In the rows, zero is written as 128.
Here are made-up things, facts about them, and rows of numbers that follow some of those facts. Name the thing behind each unnamed row.

Known rows:
zuli: [146 122  96 144 153 155 114 141 143 150 129 140 144 154 132 115 131 117
  76 129 113 132 150 110 124 126 160 121 122 116 151 116 202  76 144  92
 118 150  88]
flapek: [120 117  54 164 138 141 107 138 145 156 155 130 122 147 141 137 147 111
 103 141 112 132 109 131 145  83 150 116 134 136 137 116 211  82 139 120
 108 142  77]
daples: [155 131  95 148 147 128 115 136 136 143 123 145 141 151 139 104 146 124
  92 124 106 125 169 103 117 120 164 104 148 121 133 126 196  75 153  93
 117 142  83]
stozar: [154 132  94 147 147 128 115 136 136 143 123 145 142 150 138 105 146 124
  92 124 106 126 169 104 115 121 164 105 148 120 134 126 196  73 155  91
 114 141  83]
duplor: [164 159  51 123 139 189  86 141 134 157 108 140 170 121 135  83 155 145
 119  99 122 138 176 100 109 135 178  71 124  93 110 123 226  60 158 101
  95 123  87]
remol: [132 174  90 122 126  67 130 198 139 113 179  99 137 134 128 122 107 124
 137 164 125 112 131 132 137  56 174 101 124 127 118 151 193  92 140 159
 112 102  81]
geflumar: [155 135 104 151 149 134 120 130 136 141 119 144 143 157 137 108 140 125
  84 126 103 124 170 101 117 123 159 107 146 113 139 128 197  66 152  93
 119 142  87]
soflaba: [161 120  70 112 162 123 130 176 148 161 148 131 135 170 152 130 182 122
 111 120 122 140 155 118 122 140 176 151 113 171 159 125 208  69 137  62
 107 161  85]
gasir: [159 171  44 104 135  40  99 182 162 123 173 145 120  77 133  91  58 130
  83 161  72  93 180  86  94 161 189  74 119 111  92 131 216 128 106  86
  96 139  78]
memal: [145 120 124 117 135 142 140 147 143 126 102 134 146 164 145 104 131 122
 100 128 123 132 158  92  97 112 172 105 133 140 137 131 195  82 171  97
 132 131  86]
skezel: [168 199  75 135 165  78 119 175 123 139 177 138 145 123 131 133  84 125
 104 164 114  89 183 112 123 125 195 121 122  82 106 145 178  89 151 127
  99 121 103]
zaskegral: [144  91 100 146 152 129 106 128 110 139 148 143 143 143 103  74 139 119
 121 133 108 153 181 107  85 111 160 107 185 128 139 112 168  92 151  70
  84 153  75]
rodu: [163 185 103 123 149  73 119 182 134 124 163 112 150 131 115 100 103 122
  96 140 103 100 178 112 126 117 191 106 125  85 125 141 176  79 136 131
 107 121 102]
lanu: [168 163  80 149 139 147 108 107 140 134 120 150 138 141 140  95 121 130
 101 146  86 128 171  94 114 160 153  88 142 104 123 142 210  76 134  67
  95 141  70]
plenik: [155 133  97 151 147 130 117 135 137 144 122 146 142 153 138 105 147 125
  91 124 105 125 169 103 117 120 161 104 148 118 135 126 195  73 154  93
 117 143  84]
deflem: [148 143  84 135 128 123 134 106 134 143 107 145 126 160 147 115 149 116
  87 122 115 107 164  83 102 147 176  95 144 129 134 128 155  88 168  91
 122 127 101]
fefor: [151 128 127 131 141 141 133 151 142 122 106 140 153 163 140 103 129 131
 101 135 126 136 166  98 105 105 157 103 134 138 143 137 200  78 165  92
 136 136  73]
trustal: [154 132  96 148 147 129 118 133 137 142 120 146 142 151 138 106 146 125
  91 124 107 125 169 104 117 120 162 105 148 119 134 127 196  73 153  92
 118 141  84]
flostosko: [171 113 145 122 136 154 125 169 136 156  82 138 142 140 157  92 148  93
 128 128 134 150 150 132 113  96 186 104 134 149 119 143 186 113 174  70
 150 116  62]
labidri: [162 140  97 135 141 155 114 133 144 139 119 136 139 143 137  88 122 123
 101 137  86 137 157 105 106 141 163  93 138 103 117 135 226  68 134  74
  97 147  71]
brirudo: [171 122 110 149 147 132  97 131 128 172  95 147 134 126 168  96 159  94
 128 129  95 134 174 115 142 127 195 112 158 128 116 134 195 113 160  74
 127 100  79]

How the things are related:
π: hangs directly under; ξ: uses
{taplun,fubror,flapek,brekun} π remol
{zeplo,ragal,rosto} π brupu
{koster,depe,zaskegral,gifli,flasun} π logra
{zoflor,fami} π mebros
{klastok,klustak,duplor,tuskem,mubin} π gripli
{kluploka,poste} π stugrusker
{gidrigror,plenik} π kitrem
{pluzeklu,zutu,grabruplar} π pugre
{zason,brekles} π zaval
{labidri,lakla} π mibe
{radrel,mesto} π flenabu
{kapas,debusto} π vali
{deflem,bastus} π gremal
{bravatrum,revan} π tradrugra
{trustal,nerebam} π droziklen
{stozar} π riplim
{ristigron,zavuras,geflumar} π gosu
{fiplum,stilotim,vubre,rusa,kludal,soflaba} π maron
{zuli,flaplin,kaman} π stalas
{droplor,lanu} π skezel
{memal,dripla} π brega
{flostosko,mudobrim,brirudo,voral} π zage
{tudak} π digen
{fefor,vidrovam} π gogen
{grobrol,felel,plagan} π rodu
{kador,vobrir,detru,vuvam} π gasir
{razopor} π sutruskas
{meses} π trelan
{daples} π stobu
{kimolor} π gasilil
{roka} π brulir
ξ zuli <- zeplo
ξ rosto <- zeplo,bastus
ξ flapek <- zeplo
ξ vubre <- zeplo
ξ fami <- koster
ξ soflaba <- koster,gidrigror,bastus
ξ gifli <- klastok,grobrol,brekles
ξ tradrugra <- klastok
ξ zavuras <- klastok,klustak,mesto
ξ trosas <- brupu,stugrusker
ξ kapas <- gidrigror
ξ zoflor <- gidrigror
ξ maron <- gosu,bravatrum,brekun,skezel
ξ vidrovam <- deflem,droplor
ξ flenabu <- deflem,droplor,trelan
ξ mibe <- deflem,roka
ξ kador <- bravatrum,tuskem
ξ taplun <- lakla,lanu
ξ grabruplar <- poste
ξ vobrir <- brekun,bastus
ξ depe <- brekun
ξ pluzeklu <- lanu,gasir
ξ labidri <- lanu
ξ gremal <- lanu,flaplin
ξ duplor <- flaplin
ξ kimolor <- trelan
ξ kludal <- trelan
ξ memal <- trelan,brekles
ξ mubin <- grobrol
ξ plagan <- brirudo
ξ vuvam <- brirudo,mesto
ξ stobu <- meses
ξ kitrem <- skezel,nerebam
ξ rusa <- nerebam
ξ voral <- klustak
ξ brulir <- klustak
ξ fefor <- riplim
ξ flostosko <- riplim,brekles
ξ remol <- riplim
ξ fiplum <- brekles
ξ vali <- digen
ξ ristigron <- digen
ξ detru <- flasun
ξ revan <- roka
ξ logra <- roka

Rows to name:
No name comes twice in this set of rows, the named rows included.
[132  93  48 134 156 119 105 156 161 158 143 175 118 109 156 130 102 120
  59 140 104 118 156  91  96 136 166 112 122 147 119  97 229 116 143  76
 123 169  76]  vobrir
[150 153  54 135 148 158  81 119 124 151 105 150 176 131 155  98 165 152
 126 103 126 128 209  70 131 134 181  91 137 114 131 119 220  75 177 123
 110  88 104]  klustak
[166 199  85 133 165  86 123 176 125 135 173 135 148 128 128 131  78 123
  96 163 113  90 180 109 126 125 193 125 117  77 113 144 182  82 147 129
 101 124 106]  gosu
[165 196 110 113 140  66 129 183 132 108 155 120 157 138 121 102  89 133
 116 156 131 105 187 100 118 115 181  98 117 115 133 156 166 101 150 121
 122 105  88]  riplim
[149 139  71 157 151 140 104 122 139 152 135 152 140 150 134 120 133 120
  81 138 118 123 161 104 130 142 153 116 128 124 155 120 185  90 143  83
 115 144  86]  gidrigror
[165 130  95  95 141 104 159 161 144 138 120 131 131 184 164 121 190 128
 125 116 125 127 167  94 100 142 186 128 130 184 146 141 183  73 161  67
 119 139  88]  kludal
[146 124 111 120 131 137 139 139 139 134 107 135 137 162 144 107 139 117
  96 123 120 123 155  94  97 121 176 102 136 138 134 128 183  84 169  97
 128 130  91]  kimolor
[165 125  68 117 162 116 129 168 148 158 147 135 135 171 152 129 186 125
 113 119 121 137 159 115 125 145 173 146 118 171 161 128 201  69 138  61
 108 157  82]  vubre
[163 167  35 147 159 177  93 133 119 169 119 167 169 128 148 123 160 150
 113 106 148 118 192  97 117 126 179  96 128  99 111 122 205  67 186 116
 108 121  98]  tuskem
[165 152  88 146 140 149 111 117 142 135 119 145 139 142 138  94 123 128
  99 142  86 130 167  97 111 149 158  91 142 104 124 138 215  73 134  70
  97 141  73]  lakla
[142  89  89 147 165 153 107 137 108 153 157 153 142 139 110 101 116 115
 117 147 118 151 168 114  82 111 167 130 170 121 130 107 180  94 155  71
  80 161  80]  depe

The same things again, as new rows of numbers:
Some rows with their names:
duplor: [ 89 117  77 173  88 158 110 124  95 144 151  98 131  71 146 104 148 131
 103  94 120 163 159 168 108  98  47 110 116 131 126 159 129 118 130 105
 159  92 112 116 113  97 180 169]
brirudo: [ 53  92 101 121 117 102 113  94 113 114 160  65 129 116 147 109 176  70
  81 126 191 156 136 151  98  93  61  84 131 140 125 188 128  74 104 106
 184 127 135  98  94  76  82 181]
trosas: [101 100 131 198  99 148 147  83  95 164 149  24 136  95 139  58 121 150
  95 139 120 115 158 147 132 108  77 110 141 126 112 114  97  74 119  94
 130 157  93 126 112  88  88 155]
mibe: [ 84 130 121 186 110 143 141  99 109 161 133  77 110 102 151  81 158 123
  96 122 175 149 165 168 141 120  73 131 142 107  91 136  94  95 131  85
 136 133  90  95  93  79 108 159]
labidri: [ 89 118 119 156  97 116 128 116 109 134 137  84 115  85 159  96 171 138
 102 105 131 138 142 164 120 127  73 112 129 120  91 156 114 103 127 113
 169  83 115 108  89  76 123 169]
stalas: [ 86 128 126 200 112 139 141 104 103 164 130  65 106  92 144  76 160 139
 105 121 161 142 168 175 141 134  71 114 138 111  89 138  90  95 131  91
 138 123 107  99  85  76 106 161]
skezel: [ 66 107 146 206 102 151 123  88 125 140 124  91 104  99 146 106 127 117
 104 134 165 154 150 187 115 124  79  87 135 123 106 162  81  98 130  80
  98 126  98  90  85  63  96 135]
kador: [ 69 116 128 170  91 122 113 148 108  89 113  92 132  85 142 119 133 106
  57  99  98 133 139 143 127 121 120  94 134  93  85 147 110 113 105 129
 135  99 106 109  89  72 130 163]
bravatrum: [ 71  96 136 168  85 138 114 104 134 107 141 123 107  92 167 120 139 120
 101 127 130 141 138 172  95 124  76  83 122 133 104 182  90 103 126  97
 130  95 116  99  81  56 113 139]
ragal: [ 90 120 114 159  97 127 134 117 110 133 147  95 111  86 164  91 172 142
 102 113 131 127 155 160 121 134  67 109 126 119  87 156 101 100 127 110
 171  95 126 110  84  70 125 166]
depe: [ 75 102 130 144  63 120 144  93 109 126 138 111 118  68 149  93 195 130
  86 119 143 126 138 166 122 130 103 122 156 164 123 160 110 124 146 158
 143 109 120  93  87  78 137 184]
fami: [ 81 122 113 153 105 137 137 110 105 133 147  93 112  86 157 104 167 148
  94 107 146 125 144 162 119 136  71 110 129 114  99 149 105  99 127 119
 171 106 130 106  86  70 137 166]
flasun: [ 81 100 128 130  62 127 146  66 114 119 125 108 129  76 160  99 181 114
 102 117 138 130 120 174 108 124 105 128 158 161 128 181 112 113 140 138
 133 128 133  92  85  79 132 197]
poste: [ 86 113 115 147  98 135 133  91 116 123 137  94 122  94 168 104 152 124
 112 111 132 134 132 168 103 124  73 110 130 117 100 174 104  93 122  99
 155 115 133 106  84  70 124 172]
mubin: [ 91 116  74 167  81 167 110 126  87 146 151 104 130  72 145  93 138 131
 114  99 111 160 172 160 106 106  52 105 114 120 131 157 114 123 125 117
 158 106 123 106 107  91 188 182]
riplim: [ 85 118 127 179 106 152 134  77  98 161 112  65 116 100 145  81 126 121
 129 119 155 151 149 176 121 131  88 114 139  94 110 151  85  93 120  92
 120 147 116  80  84  72 113 179]
fefor: [ 89 115 115 153  94 128 130 116 105 135 142  92 113  87 159  90 162 141
 104 111 129 131 152 155 119 132  74 109 127 112  96 153 101 104 123 120
 167  98 123 103  86  71 130 173]
flenabu: [ 88 133 116 179 102 151 140  98 116 162 135  95 109 111 165  78 157 115
  95 125 175 152 167 161 143 114  74 150 141 101  86 136  89  93 131  74
 137 141  81  87  94  77 111 159]
brulir: [ 77 124 124 195 118 131 140 102  98 161 131  55 116  96 132  82 158 122
 100 122 174 148 169 171 141 124  70 110 144 109  96 138  93 102 131 104
 130 131 103 104  86  83 108 168]
soflaba: [ 66  93 118 107 119 147 180  65 114 147 151  80  97  70 158 165 145 139
 118  92 178 108 135 148 129 130  57  95 116  97 101 117 105  97 117 132
 177  97 115 114  70  46 172 166]
vubre: [ 78  81 124 115 101 116 168  83 119 147 148  77 105  75 161 139 145 119
 127 101 150 121 153 136 134 115  55  96 113 103  90 126 105 108 115 132
 171  75  92 122  72  52 151 174]

Rows to name:
No name comes twice in this set of rows, the named rows included.
[ 72 132 139 194 117 129 119 109 102 110  61  34 147  93 126 119 108  84
  73  81 123 160 111 175 137 113 140 114 152  74  84 148 127  90  99  90
  97 126  94  99  97  87 104 180]  gasir
[101  99 131 190 101 157 145  62 103 153 140  32 140 101 151  69 111 138
 108 138 119 118 141 158 116 108  77 110 141 124 114 138  94  65 115  76
 121 170 107 123 106  84  86 157]  stugrusker
[ 87 118 113 154  96 126 131 116 110 131 146  95 115  89 161  95 169 136
  96 112 137 131 151 156 122 128  70 114 128 117  92 152 105 101 127 114
 168  99 117 108  88  73 127 167]  revan
[ 85 119 112 148 103 147 139  89 115 123 140  97 115  90 171 110 158 137
 108 110 138 126 131 174 106 134  69 109 128 118  98 173 101  87 125  95
 161 119 143 105  80  66 128 166]  zeplo
[ 86 119 112 162 103 117 139 118 112 127 151  88 117  88 161  95 181 132
  95 114 138 128 158 162 124 129  59 107 131 125  84 163 104 101 130 110
 170  98 128 123  80  75 119 168]  plagan
[ 81 120 127 185 113 146 139  77 108 155 119  62 119 101 145  93 139 117
 113 120 168 151 146 181 124 123  77 114 143 107 105 153  94  89 125  84
 120 145 110  94  88  78 105 168]  digen
[ 96 114 127 148 101 108 122  87 122 130 107  70 123  87 168 110 160 125
 124  89 126 156 103 189 104 119  77 118 129 126  93 184 137  88 126  86
 158  65 117 107  93  80 108 176]  lanu
[ 83 126  77 215 101 185 114 112  84 175 143  76 131  77 123  90 127 123
 103 104 151 181 182 180 124  90  45 113 125 123 138 138 117 118 134  88
 123 130  93 109 119 105 178 163]  gripli
[ 64 124 111 169 114 104 132 144 101  82 123  66 151  91 134 122 159  80
  47  97 118 129 149 146 135 111  97  96 147  94  75 159 117 109 107 132
 142 121 122 140  82  86 125 184]  vuvam
[ 87 125 120 171 101 159 138  75 114 158 120  90 115 112 164  84 134 105
 117 123 166 155 152 169 125 117  81 140 140  96  99 151  85  89 124  71
 122 158  98  79  89  73 112 171]  trelan
[ 74 110 105 155 117 107 147  93 113 107 149  74 140 100 155 109 175  83
 106 120 147 137 155 170 109 111  45  94 141 123  91 199 101  99 124 109
 148 135 150 141  67  85 112 190]  mesto
[ 83 137 151 168 138 103 117  92  92 158 148  71 119 131 126  91 136 164
 118 128 183 149 124 158  98 140  54 143 160  56 116 127  80 117 155 147
 122 119  91  98  97 101 123 151]  remol
[ 87 115 111 142  95 138 134  90 122 122 139 105 122 100 176 106 155 114
 104 113 139 138 134 162 108 117  71 124 130 116  97 173 104  91 124  89
 155 121 119 104  87  72 124 169]  roka
[ 76 119 133 200 109 137 131 105 106 158 130  70 106  94 137  84 151 131
  99 125 167 149 165 173 136 129  76 105 139 114  98 138  90 101 131  99
 125 119  96  96  89  75 106 152]  kitrem
[ 56  64 161 166 104 126 164  74 135 164 137  74  83  78 142 149 113 104
 127 124 184 142 173 150 146 110  61  66 113 109  95 112  79 117 120 116
 109  75  47 108  69  38 126 133]  maron

